Each row has a name. Each question is about the rows just above it.

Bugu: [ 98 126 118  65 113 101 130 116  76  77 145 133  35 170 138 126 123 119
 125  99 200 130 129 136 165  62 123 141 169 117 157 144 127 181 162 127
 112 124 124 109 180 142  92 152 130]
sivi: [116 166 165  45 137 101 130 122 133 145 128 126 103 159 119 139  71 115
 137 213 166 122 119 155 110 171 130 131 146 161 154 137 129 128 143 116
 126 125 130  99 135 158 103  53 116]
kuzef: [125 115 123 129  99  52 126 125 200  63 105 100 148 177 134  91 126  87
 140  98 138  86  69 165 143  81 127 111 113 135 157  71 127 106 169  93
 132 120 131  86 116 188 112 152 104]
fimal: [139  99  91 159 145  94 126 128  87 100  90 146 136 121 140 121 173 166
 125  99 137 116 163 134 155 114 132  98  95 104 162 113 126 152  98 162
 127 126 130 187 131 111 121 180 170]
ral: [ 88 141 178  64  98 112 123 146 206  94 198 132  84  57 125 127 121 133
 155  94  42 142 138 180 120  76 134 171 195 174 162 132 128 124 178 111
 129 130 131  90 123  90 109 111  95]
Dur: [109 101  96 139 101 111 131 131 121  94 161 144 113 159 138 128 184 147
 126  48 169 128 156 109 159  80 132 145 153  95 115 145 132 108 141 128
 124 127 127 103  92 137 110 202  93]
nelaz: [135 140 148 143 142 169 120 137 140 112 119 119 124  67 133 140 122 147
 124 110  70 177 121 117 123 110 122 121 123 152  95 141 124 158 104 154
 122 146 131 171 149  85 167 113 164]
basal: [120  98 103 115 102 129 122 138 200 135 146 139 154 149 144 126 156 126
 136 103 136 132 136  80 163 146 127 143 144 115  74 117 125  38 157 100
 140 128 127  75  45 146 125 183  70]
dul: [124 135 128 142 119 197 125 143 113 156 179 107 127  98 119 156 127 121
 115 115 122 172 102  77 101 130 129 152 164 141  74 176 128 122 142 110
 130 150 134 107 122 135 167 105 113]
pag: [138 104 102 130 140  83 124 121 118  91  92 155 123  98 138 110 158 167
 129 110  98 111 174 166 150  99 124 109 102 110 192  95 127 158 102 153
 137 122 129 188 155  95 109 172 172]
tesur: [ 99 108  82  51 121 152 118 121  92 153 141 154  76  97 161 127 121 132
 155 145 158 150 169  89 197 152 124 141 167 100 103 141 128 128 154 125
 116 141 137 116 131 146 131 196 117]
niki: [131 119 111 114 133 170 133 105  85 135  94  87 145  61 158 117 144  92
 101 150 107 180  61  71 200 143 129 111 137 114  31 126 127 115 142 105
 133 135 128 111 134 143 171 196 126]
After [127 121 133 155], its row goes on with
[ 94  42 142 138 180 120  76 134 171 195 174 162 132 128 124 178 111 129
 130 131  90 123  90 109 111  95]
After [ 92 155 123], its row goes on with
[ 98 138 110 158 167 129 110  98 111 174 166 150  99 124 109 102 110 192
  95 127 158 102 153 137 122 129 188 155  95 109 172 172]

